Below are the code and all the weights of a small trained network. Each question names an input and a class and asks about switching units off, where a switched-off unit gives its printed mean instead of its output.

import numpy as np


def w(rows, s, z=0):
    codes = np.array(rows[::2]) - 128.0
    scale = np.full(codes.shape[1], s)
    scale[-1] = z or s
    return codes * scale


def f(y):
    return np.maximum(y, 0)


def log_softmax(a):
    a = a - a.max(-1, keepdims=True)
    return a - np.log(np.exp(a).sum(-1, keepdims=True))


def net(x, mask):
    res = np.array(x, float).reshape(1, 6) / 4 @ E
    y = f(res @ A[0][:, :-1].T + A[0][:, -1])
    res = res + np.where(mask, y, B[0][:, -1]) @ B[0][:, :-1]
    return log_softmax(res[-1] @ U[:, :-1].T + U[:, -1])


A, B = {}, {}
E = w([
[123,129,132,131,132,131],'x0',
[129,127,130,130,130,131],'x1',
[99,54,167,174,49,133],'x2',
[136,134,253,91,138,100],'x3',
[152,150,124,204,145,44],'x4',
[125,127,127,127,129,126],'x5',
],0.014)
A[0] = w([
[157,181,131,25,203,130,32],'N1',
[170,91,108,147,112,148,132],'N2',
[121,216,36,189,169,84,131],'N3',
[167,127,157,196,124,64,151],'N4',
[127,35,132,233,85,137,27],'N5',
[147,176,235,97,171,64,18],'N6',
[98,61,137,112,88,97,159],'N7',
[125,123,195,108,136,124,148],'N8',
[158,183,135,26,203,133,38],'N9',
[157,181,117,52,172,117,158],'N10',
[180,166,104,150,147,125,121],'N11',
[157,113,89,152,100,175,194],'N12',
[105,107,99,58,139,187,233],'N13',
[97,87,27,153,61,203,3],'N14',
[172,175,133,68,188,146,228],'N15',
[90,89,198,59,89,165,89],'N16',
[113,110,90,31,125,216,160],'N17',
[83,94,222,86,55,160,89],'N18',
[162,215,70,154,205,71,140],'N19',
[114,129,78,49,158,255,7],'N20',
[133,126,164,202,133,35,2],'N21',
],0.0082,0.0074)
B[0] = w([
[167,161,222,168,63,163,190],'N1',
[95,136,115,132,116,107,161],'N2',
[173,88,88,64,168,153,244],'N3',
[90,143,100,148,111,109,219],'N4',
[58,179,53,164,113,45,201],'N5',
[29,183,60,177,101,7,209],'N6',
[151,122,169,113,129,147,206],'N7',
[166,110,159,130,133,170,200],'N8',
[117,155,212,179,75,135,192],'N9',
[70,149,114,177,81,79,215],'N10',
[122,122,118,85,150,156,173],'N11',
[114,131,75,101,128,102,214],'N12',
[168,176,197,183,87,160,254],'N13',
[145,180,254,218,61,155,215],'N14',
[86,129,65,128,150,76,248],'N15',
[188,68,116,83,181,176,217],'N16',
[89,180,138,179,83,83,250],'N17',
[195,87,136,103,172,180,238],'N18',
[153,66,110,70,180,176,250],'N19',
[51,145,30,127,154,26,207],'N20',
[145,184,219,172,47,159,181],'N21',
],0.009)
U = w([
[15,181,21,141,97,43,207],'0',
[112,190,254,170,21,150,182],'1',
[197,46,137,9,236,231,3],'2',
],0.0091,0.0012)

Each question gives the input, the list of numbers given to net, and the class t.
The units are the neurons (one row each of A and B). Each row of codes is followed by its name. A weight is (code - 128) times the scale printed after its matrix; where a second scale follows, it is the last column's (A, B and U).
mask holds one flag per neuron, in row order. A switched-off neuron (its flag False) gives its mean, the last column of its row in B, instead of its output. The means were averaged over made-up inputs and are rounded, as every weight is.
A unit's drop is (log p(t) with every unit on - log p(t) with that unit switched off) / (log p(t) with every unit on - log p(t) with every unit switched off).
The circuit of an input: a set's keep is (log p(t) with only the set's units on - log p(t) with every unit switched off) / (log p(t) with every unit on - log p(t) with every unit switched off). Starting from the 12 units with the biggest drops (on a tie, the unit counted first), units are removed one at a time, each time the one whose removal leaves the highest keep (on an exact tie, the one counted first), for as long as the keep stays at least 0.8.
circuit, biggest first: the units of the circuit, biggest drop first
k most important neurons: the k neurons with the biggest drops, biggest first
drop when u is switched off: that unit's drop, to one decimal
input [1,5,6,-8,-8,-5], class 1: 2 most important neurons : [N14, N13]
input [-5,6,-1,-8,3,4], class 2: most important neuron : [N3]
input [-5,-6,7,-1,4,-3], class 0: 4 most important neurons : [N5, N13, N14, N1]
input [-2,5,-7,2,-4,-8], class 1: 2 most important neurons : [N1, N9]
input [3,0,-4,1,-2,5], class 1: 3 most important neurons : [N1, N6, N9]
input [2,-1,6,-1,3,-2], class 0: 4 most important neurons : [N5, N13, N14, N1]
input [-5,-1,4,-6,-8,7], class 1: 2 most important neurons : [N14, N13]
input [1,-2,5,1,-6,-4], class 2: 2 most important neurons : [N16, N18]
input [3,-1,-4,-1,1,-3], class 2: 2 most important neurons : [N6, N19]
input [0,5,5,2,-6,-3], class 2: 2 most important neurons : [N16, N18]
input [8,1,5,-6,-8,4], class 1: 2 most important neurons : [N14, N13]
input [-6,2,0,4,1,7], class 0: 2 most important neurons : [N14, N13]
input [6,2,-2,4,1,-8], class 0: 3 most important neurons : [N14, N6, N13]
input [-1,6,-1,5,3,-8], class 0: circuit, biggest first : [N6]
input [-7,-3,-5,7,8,7], class 0: drop when N6 is switched off : 2.7
input [-3,-7,6,-7,-4,-1], class 1: drop when N14 is switched off : 2.5
input [-4,1,8,-5,-1,7], class 1: drop when N15 is switched off : 0.2
